What each symbol does to the states:
φ: Q688->Q614, Q911->Q419, Q912->Q579, Q454->Q604, Q907->Q342, Q250->Q76, Q810->Q511, Q799->Q313, Q172->Q466, Q166->Q440, Q653->Q639, Q287->Q250, Q735->Q572, Q941->Q201, Q831->Q323, Q62->Q147, Q518->Q810, Q43->Q63, Q405->Q941, Q514->Q950, Q585->Q488, Q579->Q925, Q640->Q828, Q256->Q102, Q666->Q542, Q65->Q130, Q925->Q43, Q615->Q799, Q917->Q615, Q219->Q346, Q20->Q657, Q572->Q578, Q95->Q931, Q736->Q152, Q488->Q11, Q542->Q173, Q236->Q911, Q147->Q80, Q82->Q514, Q594->Q256, Q639->Q688, Q397->Q276, Q591->Q594, Q11->Q372, Q544->Q805, Q33->Q401, Q306->Q54, Q419->Q736, Q657->Q563, Q152->Q762, Q54->Q544, Q739->Q587, Q578->Q890, Q916->Q739, Q777->Q65, Q313->Q454, Q61->Q424, Q636->Q62, Q173->Q397, Q27->Q636, Q626->Q219, Q372->Q236, Q828->Q172, Q547->Q166, Q798->Q874, Q614->Q626, Q587->Q585, Q424->Q95, Q80->Q907, Q604->Q61, Q63->Q133, Q805->Q917, Q46->Q306, Q102->Q798, Q553->Q405, Q931->Q653, Q874->Q777, Q401->Q27, Q511->Q786, Q440->Q33, Q843->Q518, Q130->Q534, Q276->Q735, Q323->Q287, Q890->Q912, Q201->Q916, Q133->Q547, Q466->Q591, Q76->Q82, Q342->Q640, Q950->Q207, Q207->Q46, Q786->Q848, Q346->Q20, Q762->Q831, Q534->Q843, Q563->Q666, Q848->Q553
ψ: Q688->Q626, Q911->Q736, Q912->Q925, Q454->Q61, Q907->Q640, Q250->Q82, Q810->Q786, Q799->Q454, Q172->Q591, Q166->Q33, Q653->Q688, Q287->Q76, Q735->Q578, Q941->Q916, Q831->Q287, Q62->Q80, Q518->Q511, Q43->Q133, Q405->Q201, Q514->Q207, Q585->Q11, Q579->Q43, Q640->Q172, Q256->Q798, Q666->Q173, Q65->Q534, Q925->Q63, Q615->Q313, Q917->Q799, Q219->Q20, Q20->Q563, Q572->Q890, Q95->Q653, Q736->Q762, Q488->Q372, Q542->Q397, Q236->Q419, Q147->Q907, Q82->Q950, Q594->Q102, Q639->Q614, Q397->Q735, Q591->Q256, Q11->Q236, Q544->Q917, Q33->Q27, Q306->Q544, Q419->Q152, Q657->Q666, Q152->Q831, Q54->Q805, Q739->Q585, Q578->Q912, Q916->Q587, Q777->Q130, Q313->Q604, Q61->Q95, Q636->Q147, Q173->Q276, Q27->Q62, Q626->Q346, Q372->Q911, Q828->Q466, Q547->Q440, Q798->Q777, Q614->Q219, Q587->Q488, Q424->Q931, Q80->Q342, Q604->Q424, Q63->Q547, Q805->Q615, Q46->Q54, Q102->Q874, Q553->Q941, Q931->Q639, Q874->Q65, Q401->Q636, Q511->Q848, Q440->Q401, Q843->Q810, Q130->Q843, Q276->Q572, Q323->Q250, Q890->Q579, Q201->Q739, Q133->Q166, Q466->Q594, Q76->Q514, Q342->Q828, Q950->Q46, Q207->Q306, Q786->Q553, Q346->Q657, Q762->Q323, Q534->Q518, Q563->Q542, Q848->Q405
ξ: Q688->Q931, Q911->Q11, Q912->Q572, Q454->Q615, Q907->Q62, Q250->Q831, Q810->Q534, Q799->Q805, Q172->Q342, Q166->Q63, Q653->Q424, Q287->Q762, Q735->Q173, Q941->Q848, Q831->Q736, Q62->Q401, Q518->Q130, Q43->Q912, Q405->Q786, Q514->Q250, Q585->Q916, Q579->Q578, Q640->Q80, Q256->Q466, Q666->Q20, Q65->Q798, Q925->Q890, Q615->Q544, Q917->Q54, Q219->Q688, Q20->Q626, Q572->Q397, Q95->Q604, Q736->Q236, Q488->Q739, Q542->Q657, Q236->Q488, Q147->Q27, Q82->Q287, Q594->Q172, Q639->Q95, Q397->Q666, Q591->Q828, Q11->Q587, Q544->Q46, Q33->Q547, Q306->Q950, Q419->Q372, Q657->Q219, Q152->Q911, Q54->Q207, Q739->Q941, Q578->Q276, Q916->Q405, Q777->Q102, Q313->Q917, Q61->Q313, Q636->Q33, Q173->Q563, Q27->Q440, Q626->Q639, Q372->Q585, Q828->Q907, Q547->Q43, Q798->Q594, Q614->Q653, Q587->Q201, Q424->Q454, Q80->Q636, Q604->Q799, Q63->Q579, Q805->Q306, Q46->Q514, Q102->Q591, Q553->Q511, Q931->Q61, Q874->Q256, Q401->Q166, Q511->Q843, Q440->Q133, Q843->Q65, Q130->Q874, Q276->Q542, Q323->Q152, Q890->Q735, Q201->Q553, Q133->Q925, Q466->Q640, Q76->Q323, Q342->Q147, Q950->Q76, Q207->Q82, Q786->Q518, Q346->Q614, Q762->Q419, Q534->Q777, Q563->Q346, Q848->Q810

The rows follow the links: the fewer symbols apart two states are, the more alike their rows tend to be.

Rows with their states:
57,140,57,16,-64,66,-130,240,68,-60,-1,-217,-213,30,-124,64,-21,83,-7,70,210,-71,-45,-36,11,-73,-145,-47,-15,45,-99,-130,76,50,-89,41,99,-66,-147,150,-44,-36,49,23,125,36,-93,-186,215,31,-103,21,22,150,-148,13,-88,193,-126,-117,-31 | Q843
-76,-21,-36,-9,94,-105,22,-198,-36,198,33,105,-35,-156,-13,23,153,13,41,17,-129,165,-67,92,-122,-11,96,-69,-13,-102,36,222,-112,-160,58,-12,-138,68,171,-207,78,1,-30,-16,-38,-87,-14,116,-207,-61,15,-33,42,-70,207,-58,4,-152,119,162,116 | Q917
-60,64,-22,-2,92,-92,-49,-118,-12,228,45,9,-178,-194,-91,74,195,72,50,66,-46,181,-125,104,-163,-59,41,-129,-25,-114,-10,221,-101,-180,25,2,-130,46,140,-188,73,-17,-10,-5,27,-96,-81,45,-151,-65,-41,-25,73,-3,192,-75,-46,-85,84,152,127 | Q950
58,-69,18,6,-93,95,61,103,2,-221,-47,5,201,195,99,-77,-200,-75,-56,-73,36,-182,132,-104,167,66,-32,134,31,112,20,-219,98,178,-19,-10,122,-49,-131,179,-74,19,1,3,-34,93,88,-34,138,65,55,28,-76,-9,-181,74,58,75,-73,-141,-131 | Q636
-71,-77,-48,-13,89,-96,70,-230,-51,152,17,164,79,-113,49,-15,108,-28,32,-19,-174,136,-27,76,-84,26,129,-27,-2,-84,67,198,-109,-119,79,-25,-131,72,170,-195,68,23,-41,-19,-83,-73,33,155,-225,-54,54,-30,16,-113,195,-37,36,-187,130,157,88 | Q604
13,-171,-16,-8,-48,45,141,-66,-36,-175,-45,152,331,164,179,-123,-179,-129,-48,-113,-109,-126,153,-79,150,112,68,160,42,75,83,-119,40,140,40,-34,53,-1,-26,70,-33,47,-27,-15,-123,59,152,98,-13,38,120,11,-88,-109,-73,63,114,-57,11,-54,-101 | Q579
-25,155,16,3,62,-62,-130,35,33,195,45,-130,-319,-175,-175,121,185,126,46,103,87,140,-153,90,-165,-105,-52,-161,-40,-89,-74,143,-52,-147,-30,31,-63,10,44,-94,40,-41,24,9,106,-72,-143,-70,-14,-46,-112,-9,89,92,97,-67,-107,29,6,75,107 | Q736
-22,-187,-43,-17,7,-10,157,-181,-67,-69,-25,218,325,81,177,-112,-99,-122,-24,-106,-193,-32,121,-28,84,109,130,122,31,21,109,1,-27,51,77,-44,-28,46,76,-46,-1,51,-52,-25,-148,15,146,170,-132,4,131,-5,-67,-152,45,32,118,-149,87,36,-40 | Q542
-65,37,-29,-2,103,-102,-29,-137,-15,225,43,35,-138,-186,-71,59,189,52,50,50,-74,182,-112,105,-157,-45,53,-111,-27,-112,3,228,-102,-181,34,-3,-131,50,152,-198,70,-11,-13,-5,4,-94,-65,61,-171,-64,-29,-31,66,-21,195,-71,-34,-108,91,155,131 | Q46
74,22,40,7,-98,106,-19,198,37,-199,-34,-105,36,160,2,-20,-159,-15,-39,-16,127,-171,75,-97,125,9,-101,73,15,103,-36,-226,111,157,-64,13,145,-69,-167,212,-79,-4,27,18,38,86,15,-120,213,62,-17,28,-44,70,-204,63,0,154,-117,-165,-115 | Q172
-5,-187,-32,-13,-19,14,159,-132,-54,-116,-40,195,339,126,183,-117,-141,-131,-33,-114,-164,-76,142,-50,119,118,107,147,39,46,102,-53,6,97,62,-43,1,30,33,5,-15,48,-42,-21,-141,39,151,143,-83,24,129,-1,-81,-141,-3,46,122,-117,54,-7,-67 | Q735
47,-112,10,0,-81,84,97,40,-10,-218,-54,64,260,196,137,-98,-204,-102,-55,-88,-17,-168,149,-101,168,84,5,152,37,99,47,-191,77,172,2,-18,103,-27,-94,152,-64,31,-10,-6,-70,88,123,15,89,57,83,19,-81,-44,-150,75,84,25,-43,-119,-125 | Q440
56,137,53,14,-63,70,-121,244,65,-77,-2,-207,-195,45,-109,56,-31,70,-15,65,211,-77,-29,-40,20,-68,-148,-38,-9,54,-91,-141,89,57,-87,38,108,-67,-154,161,-45,-37,47,28,120,46,-90,-178,222,31,-97,21,22,149,-158,17,-82,192,-126,-126,-40 | Q534
-71,6,-38,-4,98,-101,1,-173,-35,215,40,75,-81,-173,-38,38,171,28,50,31,-111,176,-88,102,-141,-25,85,-93,-18,-108,20,224,-112,-167,53,-7,-138,63,164,-204,77,2,-28,-14,-22,-91,-36,100,-194,-63,-6,-30,53,-54,205,-61,-14,-138,106,166,123 | Q544
67,-35,25,3,-98,102,36,147,21,-219,-50,-33,137,187,66,-62,-186,-53,-50,-55,70,-181,114,-104,156,43,-62,114,25,113,-1,-222,105,177,-41,-2,133,-54,-149,198,-74,10,15,6,-8,96,63,-63,166,64,29,29,-63,25,-202,68,34,111,-95,-154,-125 | Q80
23,-156,-11,-4,-59,58,133,-32,-30,-191,-50,130,315,178,170,-118,-188,-122,-47,-105,-86,-142,157,-85,156,108,55,160,37,87,76,-147,51,157,28,-28,63,-7,-41,94,-46,40,-28,-15,-109,68,146,78,18,43,115,14,-90,-91,-100,69,104,-33,-5,-79,-107 | Q43
61,-59,20,-3,-98,95,51,113,9,-228,-47,-11,174,194,88,-73,-199,-67,-46,-62,49,-179,125,-106,165,56,-42,124,29,112,14,-219,99,180,-27,0,127,-48,-137,189,-71,14,8,6,-30,96,84,-41,148,65,43,26,-70,5,-185,71,51,92,-79,-146,-128 | Q62
26,188,43,10,-16,18,-158,194,62,51,25,-218,-312,-70,-178,109,87,118,22,101,196,17,-109,17,-73,-106,-130,-115,-29,-14,-109,-18,34,-38,-84,43,40,-44,-83,58,-10,-46,45,32,146,-11,-141,-168,148,-3,-128,7,65,152,-57,-28,-119,157,-87,-50,28 | Q941

Each walk starts at a row. The symbols on each line, taken left to right, move it on to the next state.
Answer with the state's row; about right is enough.
15,-175,-27,-8,-35,32,150,-95,-46,-161,-45,172,339,148,184,-120,-161,-132,-41,-113,-133,-104,149,-69,141,113,85,156,37,65,92,-96,24,118,48,-38,34,9,0,46,-29,50,-38,-15,-135,58,155,118,-43,32,125,9,-87,-118,-48,55,117,-82,30,-35,-89
ξ φ ξ ψ φ	-1,-181,-34,-15,-26,23,159,-122,-52,-131,-41,190,344,130,187,-115,-142,-131,-36,-114,-154,-88,139,-55,126,111,102,150,38,57,103,-70,7,106,61,-41,12,23,23,17,-19,47,-38,-24,-143,48,155,135,-72,29,127,2,-79,-138,-22,53,119,-106,43,-14,-75
ξ ψ ψ ξ	-4,-185,-36,-10,-11,8,161,-153,-52,-108,-38,204,338,112,185,-117,-124,-128,-29,-114,-174,-66,138,-47,109,114,112,144,32,44,104,-38,-2,84,65,-45,-6,31,49,-7,-9,50,-38,-25,-144,40,156,147,-97,20,132,0,-80,-143,4,45,124,-120,66,4,-60
66,129,56,16,-69,72,-111,241,64,-89,-6,-204,-176,52,-104,50,-45,68,-13,49,202,-94,-22,-49,34,-65,-148,-22,-11,54,-95,-152,88,72,-82,39,115,-69,-156,165,-51,-34,46,28,114,47,-79,-177,219,37,-93,24,12,143,-166,19,-79,196,-134,-135,-49
φ ξ ξ φ φ ξ φ ψ	71,99,53,16,-86,87,-86,236,56,-125,-16,-181,-115,95,-74,27,-81,43,-27,32,190,-113,8,-65,65,-40,-140,5,-1,70,-79,-179,100,106,-80,33,126,-74,-171,185,-61,-26,47,23,94,61,-54,-166,224,47,-71,26,-6,123,-185,34,-52,193,-133,-151,-72
ψ φ ψ ψ φ φ ξ	51,152,50,16,-52,56,-131,237,66,-45,2,-215,-227,22,-131,75,-6,90,0,74,208,-56,-51,-29,-2,-77,-145,-52,-15,36,-101,-115,71,43,-91,42,98,-57,-146,143,-38,-41,49,30,133,25,-102,-187,208,29,-106,21,28,153,-139,6,-91,190,-120,-113,-28
-1,178,33,13,32,-33,-154,108,52,144,48,-183,-339,-141,-186,120,153,134,38,118,141,95,-144,65,-135,-111,-94,-150,-42,-61,-99,80,-17,-121,-52,43,-19,-12,-10,-34,25,-50,40,17,137,-52,-156,-124,55,-32,-128,-4,84,131,31,-53,-118,89,-41,31,84
ψ ξ ψ ψ ψ ψ	-33,138,5,7,73,-68,-121,8,23,206,53,-103,-296,-189,-162,112,196,116,49,99,65,154,-155,98,-168,-100,-30,-158,-38,-94,-63,164,-61,-165,-15,29,-82,16,66,-124,52,-39,22,11,96,-83,-133,-51,-49,-52,-100,-22,86,77,121,-69,-96,9,18,93,120
ξ ψ φ φ ψ	-46,113,-4,-1,81,-81,-95,-45,12,224,53,-61,-261,-192,-137,95,203,102,52,91,23,165,-146,101,-170,-89,-8,-152,-38,-104,-47,192,-79,-178,-5,20,-103,25,93,-145,70,-31,8,10,72,-85,-119,-19,-91,-54,-84,-20,94,44,151,-73,-86,-25,40,118,127
66,119,53,7,-72,81,-107,241,58,-104,-5,-194,-160,72,-90,48,-60,59,-16,45,202,-98,-14,-51,45,-54,-144,-14,-7,61,-91,-156,91,81,-87,36,114,-67,-166,175,-56,-33,43,27,109,53,-67,-176,227,43,-85,24,10,135,-175,24,-72,193,-130,-140,-56
ψ φ ψ ψ ψ ψ ξ	42,170,48,15,-34,38,-153,215,63,13,23,-224,-290,-31,-161,95,47,112,9,90,204,-12,-86,-6,-44,-95,-146,-89,-30,9,-113,-61,49,-5,-88,46,62,-60,-113,100,-25,-43,52,26,147,4,-128,-180,176,14,-124,13,51,156,-98,-14,-110,177,-104,-76,8
ψ φ φ ψ ξ ψ	18,187,39,11,0,4,-159,175,62,83,31,-214,-330,-88,-183,111,107,128,25,110,186,48,-121,33,-95,-111,-126,-130,-34,-30,-109,9,21,-64,-71,44,21,-40,-64,34,1,-49,45,24,149,-22,-148,-161,124,-15,-134,5,74,148,-29,-35,-123,143,-81,-27,46
-33,145,10,6,63,-67,-126,23,28,198,52,-116,-306,-179,-166,116,194,119,44,106,73,143,-157,89,-164,-106,-42,-160,-35,-90,-71,155,-56,-160,-20,27,-75,12,54,-104,49,-43,27,13,102,-76,-139,-64,-34,-50,-107,-16,89,79,109,-66,-105,15,10,84,117
ψ ψ ξ ψ φ ψ ψ	-58,69,-18,2,90,-98,-59,-99,-6,226,48,-7,-197,-193,-99,74,203,70,50,67,-33,178,-129,106,-166,-65,33,-131,-30,-116,-21,220,-99,-186,25,8,-121,47,132,-183,71,-22,-10,-3,36,-95,-92,36,-141,-67,-52,-27,75,7,183,-73,-52,-71,74,145,129
ψ φ ψ φ ψ φ φ ξ	-71,-10,-40,-10,101,-101,7,-184,-33,205,44,90,-55,-167,-20,34,166,26,44,20,-119,170,-79,98,-133,-17,93,-86,-13,-103,30,222,-112,-164,58,-14,-139,68,167,-207,77,-4,-26,-11,-29,-89,-25,109,-205,-67,6,-32,46,-60,206,-67,-8,-150,115,163,115
16,186,38,14,3,-1,-162,158,60,97,37,-212,-338,-99,-185,119,119,128,25,111,175,58,-125,38,-102,-112,-117,-132,-37,-36,-111,26,14,-75,-68,42,17,-30,-55,23,8,-50,48,27,143,-32,-148,-159,107,-18,-132,1,72,145,-22,-38,-124,136,-65,-16,55
ψ φ ψ φ ψ ψ φ φ	-39,133,3,1,76,-75,-111,-16,21,207,49,-92,-287,-190,-150,107,201,106,51,99,45,159,-153,93,-167,-93,-22,-160,-44,-101,-59,177,-69,-167,-10,22,-84,19,76,-125,61,-34,17,8,87,-87,-130,-35,-62,-53,-88,-16,88,67,128,-73,-93,-1,30,99,118
φ ψ ξ ψ ψ ξ	-44,118,-2,1,77,-78,-104,-26,13,217,53,-81,-271,-196,-143,101,203,109,49,96,40,162,-149,100,-174,-90,-15,-155,-39,-104,-56,186,-75,-172,-5,24,-98,22,83,-143,61,-34,7,8,83,-88,-126,-24,-74,-55,-84,-21,83,52,143,-75,-88,-15,37,112,125
72,79,46,14,-83,88,-73,233,52,-152,-22,-164,-77,109,-47,17,-106,29,-33,21,179,-134,27,-73,83,-30,-128,27,1,79,-67,-197,103,118,-76,31,129,-72,-173,198,-66,-21,41,21,82,73,-25,-160,225,50,-55,31,-12,112,-193,41,-39,187,-130,-156,-85
ψ ψ ψ φ ξ ξ	65,90,50,9,-88,92,-78,236,56,-140,-21,-170,-93,103,-59,26,-98,39,-31,26,184,-126,13,-72,74,-36,-132,18,3,79,-71,-190,101,113,-83,29,133,-71,-174,188,-67,-23,52,24,91,71,-40,-162,228,48,-65,31,-13,117,-193,36,-44,191,-128,-150,-80
φ ξ ψ ξ ψ φ ψ	67,105,50,11,-77,82,-97,243,60,-113,-12,-188,-139,78,-84,38,-70,53,-24,43,191,-112,-4,-52,56,-47,-138,-2,-4,70,-79,-169,98,94,-81,31,124,-70,-170,180,-58,-28,49,23,104,57,-60,-172,229,43,-79,28,-2,133,-181,30,-68,192,-129,-145,-64
-47,-157,-52,-15,56,-54,135,-233,-66,35,-11,222,246,-7,137,-77,-13,-95,1,-78,-213,51,60,20,16,83,146,66,20,-28,101,104,-66,-27,85,-40,-88,60,138,-133,34,43,-52,-28,-135,-27,112,187,-203,-22,112,-17,-32,-152,129,-1,95,-190,119,107,16
ψ ξ φ ψ ψ ξ φ	-45,-165,-55,-11,39,-42,148,-223,-66,4,-12,226,272,17,155,-87,-34,-103,-5,-88,-207,29,80,6,31,94,146,86,26,-20,111,78,-61,-4,86,-46,-75,57,126,-107,31,45,-52,-24,-145,-12,118,182,-183,-12,124,-16,-44,-161,109,9,104,-185,107,86,1
ξ φ ξ ψ φ ξ	-59,-138,-55,-15,66,-67,120,-238,-64,78,0,210,199,-43,113,-62,31,-76,11,-53,-203,82,36,41,-21,72,149,37,16,-47,96,138,-83,-64,90,-36,-106,67,155,-156,51,37,-49,-27,-123,-42,87,184,-216,-34,96,-18,-20,-146,155,-16,80,-193,128,126,44
43,-126,-3,-3,-73,72,112,11,-23,-215,-53,90,283,193,151,-107,-196,-114,-50,-97,-49,-157,152,-102,169,97,28,157,39,97,57,-175,68,172,13,-25,88,-22,-81,129,-55,34,-11,-8,-89,82,134,37,60,54,93,18,-92,-61,-131,75,97,6,-30,-98,-120
ψ ξ φ ξ φ φ	36,-138,-4,-5,-68,70,119,-6,-25,-205,-52,106,302,187,154,-110,-198,-118,-51,-105,-63,-152,157,-93,165,99,37,158,37,92,65,-166,64,161,12,-30,80,-15,-67,115,-55,38,-17,-12,-92,79,134,49,47,54,99,19,-85,-74,-120,70,98,-10,-16,-97,-118
ξ ξ φ ψ ξ φ ξ φ	9,-183,-25,-13,-32,26,156,-112,-51,-148,-42,181,348,143,186,-122,-156,-134,-42,-112,-143,-99,148,-62,131,112,95,152,38,57,93,-82,16,114,51,-37,23,17,8,27,-24,48,-37,-24,-138,52,154,120,-57,34,130,3,-86,-126,-35,53,123,-90,41,-27,-82
34,175,46,17,-28,25,-151,207,65,21,23,-225,-293,-42,-164,99,61,118,12,94,201,-2,-93,4,-54,-100,-147,-103,-32,3,-113,-47,42,-17,-83,39,62,-48,-102,87,-19,-44,52,26,152,3,-135,-178,167,6,-127,12,52,155,-84,-17,-112,172,-96,-72,15
ξ ξ ψ ψ	39,167,48,16,-36,41,-147,223,59,-5,14,-219,-280,-18,-157,86,31,105,6,91,206,-27,-80,-6,-25,-96,-146,-84,-23,19,-110,-75,57,4,-86,44,73,-57,-118,111,-27,-49,53,24,143,13,-128,-183,192,17,-120,15,45,161,-103,-10,-106,182,-109,-86,-1
ξ ξ ξ ξ ψ φ ξ	71,68,43,6,-94,96,-59,231,50,-160,-26,-153,-53,122,-40,9,-117,22,-30,8,173,-141,39,-80,90,-19,-125,34,5,89,-61,-198,107,128,-73,24,137,-73,-175,206,-71,-19,39,22,76,78,-21,-147,225,54,-47,27,-24,106,-203,42,-33,175,-133,-161,-95
